Below are the code and all the weights of a small trained network. Each question names an input and a class and asks about switching units off, where a switched-off unit gives its printed mean instead of its output.

import numpy as np


def w(rows, s, z=0):
    codes = np.array(rows[::2]) - 128.0
    scale = np.full(codes.shape[1], s)
    scale[-1] = z or s
    return codes * scale


def f(y):
    return y / 2 * (1 + np.tanh(0.7978845608 * (y + 0.044715 * y**3)))


def log_softmax(a):
    a = a - a.max(-1, keepdims=True)
    return a - np.log(np.exp(a).sum(-1, keepdims=True))


def net(x, mask):
    res = np.array(x, float).reshape(1, 8) / 4 @ E
    y = f(res @ A[0][:, :-1].T + A[0][:, -1])
    res = res + np.where(mask, y, B[0][:, -1]) @ B[0][:, :-1]
    return log_softmax(res[-1] @ U[:, :-1].T + U[:, -1])


A, B = {}, {}
E = w([
[111,149,106,105,234,181,115,78,119,61,82,52],'x0',
[220,80,153,188,4,195,51,173,159,119,71,116],'x1',
[139,94,159,183,191,93,145,31,135,218,102,86],'x2',
[63,162,164,158,108,121,150,200,220,249,31,79],'x3',
[139,206,184,62,137,235,168,130,138,112,224,43],'x4',
[88,107,63,85,124,91,137,94,31,125,198,77],'x5',
[176,185,131,93,185,17,11,13,197,81,166,254],'x6',
[158,96,205,123,153,175,118,203,47,139,152,107],'x7',
],0.007)
A[0] = w([
[145,148,169,151,192,191,135,131,163,125,128,113,254],'N1',
[88,121,139,121,121,155,184,183,102,164,135,89,76],'N2',
[191,123,159,147,49,135,163,161,104,126,149,167,205],'N3',
[71,167,157,122,138,110,135,135,118,108,140,101,112],'N4',
[59,135,166,163,148,134,120,108,171,102,80,121,162],'N5',
[96,147,116,109,145,120,159,91,138,86,122,122,206],'N6',
[159,106,54,151,2,85,110,124,86,132,168,134,243],'N7',
[112,174,98,66,161,133,169,148,95,161,163,36,215],'N8',
[57,125,149,94,145,175,169,182,111,128,96,127,164],'N9',
[118,153,116,106,194,135,198,93,72,132,197,102,147],'N10',
[154,98,104,191,90,150,118,122,163,161,129,139,131],'N11',
[155,156,179,131,127,153,118,146,153,138,146,150,125],'N12',
[152,107,141,113,177,43,94,91,143,159,122,165,115],'N13',
[143,133,109,63,191,92,124,91,127,115,108,127,148],'N14',
[165,126,154,83,125,63,71,74,94,91,192,195,201],'N15',
[59,82,111,94,117,130,97,134,157,179,125,140,112],'N16',
[179,132,198,125,78,161,125,227,146,174,156,156,135],'N17',
[128,120,99,179,136,29,168,86,119,183,134,149,182],'N18',
[116,138,123,137,108,89,31,166,169,117,47,202,159],'N19',
],0.009,0.0041)
B[0] = w([
[169,143,179,82,34,146,97,152,159,155,184,58,195],'N1',
[134,155,248,86,139,26,224,102,84,188,36,159,193],'N2',
[76,76,53,129,92,212,144,193,183,98,159,78,196],'N3',
[169,104,111,67,98,135,116,117,147,166,145,83,150],'N4',
[144,157,80,128,128,140,108,185,120,135,114,96,161],'N5',
[120,94,101,85,103,123,125,186,122,102,169,109,174],'N6',
[58,172,79,155,120,211,81,243,181,163,135,52,210],'N7',
[160,68,145,28,13,118,105,203,79,138,134,119,219],'N8',
[145,168,189,82,84,91,131,130,51,148,162,120,190],'N9',
[224,85,70,138,81,140,133,148,75,140,182,125,211],'N10',
[82,154,77,104,151,143,108,137,126,148,167,101,166],'N11',
[84,106,121,174,161,185,143,141,123,82,159,163,156],'N12',
[102,171,144,165,229,62,176,82,181,74,107,145,197],'N13',
[185,143,94,159,162,149,142,105,199,41,135,104,187],'N14',
[160,198,44,111,220,251,88,111,135,129,85,242,251],'N15',
[118,177,187,72,113,60,114,59,125,161,147,83,144],'N16',
[66,3,151,163,31,161,165,246,182,73,158,63,212],'N17',
[11,51,246,178,196,126,249,136,155,130,214,63,195],'N18',
[148,217,118,68,179,125,44,233,107,219,32,128,211],'N19',
],0.0064,0.013)
U = w([
[155,146,222,86,67,31,154,137,63,235,98,126,75],'0',
[197,170,12,97,103,192,17,172,129,151,114,163,183],'1',
[86,193,134,144,186,56,115,100,175,126,54,175,47],'2',
[84,57,153,124,43,138,158,189,174,58,204,26,254],'3',
[200,122,89,123,141,158,147,2,140,62,173,219,78],'4',
[103,100,120,189,116,140,158,56,160,83,112,197,20],'5',
],0.0074,0.0032)

Each question gives the input, the list of numbers given to net, and the class t.
The units are the neurons (one row each of A and B). Each row of codes is followed by its name. A weight is (code - 128) times the scale printed after its matrix; where a second scale follows, it is the last column's (A, B and U).
mask holds one flag per neuron, in row order. A switched-off neuron (its flag False) gives its mean, the last column of its row in B, instead of its output. The means were averaged over made-up inputs and are rounded, as every weight is.
A unit's drop is (log p(t) with every unit on - log p(t) with that unit switched off) / (log p(t) with every unit on - log p(t) with every unit switched off).
The circuit of an input: a set's keep is (log p(t) with only the set's units on - log p(t) with every unit switched off) / (log p(t) with every unit on - log p(t) with every unit switched off). Starting from the 12 units with the biggest drops (on a tie, the unit counted first), units are removed one at a time, each time the one whose removal leaves the highest keep (on an exact tie, the one counted first), for as long as the keep stays at least 0.8.
circuit, biggest first: the units of the circuit, biggest drop first
unit that matters most: the unit with the biggest drop
top k neurons: the k neurons with the biggest drops, biggest first
drop of u: that unit's drop, to one decimal
input [5,2,1,-5,6,-5,2,-4], class 4: unit that matters most => N19
input [1,0,2,-3,1,-1,0,1], class 4: circuit, biggest first => [N19 N7 N17]
input [-6,0,5,-6,2,8,5,8], class 1: top 3 neurons => [N7 N15 N2]
input [-2,2,4,-6,3,0,4,3], class 4: circuit, biggest first => [N19 N17]
input [6,5,0,-2,7,5,7,-1], class 4: circuit, biggest first => [N19 N17]
input [-8,-7,-8,6,-2,0,7,7], class 2: circuit, biggest first => [N13 N8]
input [4,-4,-7,8,-7,-4,0,2], class 0: top 2 neurons => [N15 N9]
input [-7,-7,-8,7,1,-2,6,3], class 2: circuit, biggest first => [N10 N8]
input [3,-8,-8,2,-3,-6,2,-5], class 2: top 3 neurons => [N10 N8 N7]
input [7,3,6,4,-8,-4,-2,-2], class 2: circuit, biggest first => [N8 N10]
input [-3,1,-8,-2,1,8,-2,-5], class 1: top 2 neurons => [N18 N17]
input [5,-2,-1,6,5,2,0,-2], class 0: top 2 neurons => [N17 N3]
input [6,3,-8,5,-6,2,8,-6], class 2: top 2 neurons => [N13 N10]
input [2,-1,8,-1,-7,5,4,1], class 2: circuit, biggest first => [N13]
input [-2,-7,-2,-2,0,3,5,8], class 4: top 2 neurons => [N19 N7]
input [2,-6,-5,4,-2,4,5,5], class 4: top 2 neurons => [N7 N19]
input [7,-7,-8,4,-8,-5,1,2], class 2: drop of N4 => -0.1
input [-6,-5,-5,4,4,6,-6,0], class 0: drop of N2 => 0.8
input [5,2,4,7,3,-2,-6,5], class 0: drop of N2 => 0.7
input [-7,-6,3,-7,7,6,0,-2], class 1: unit that matters most => N15
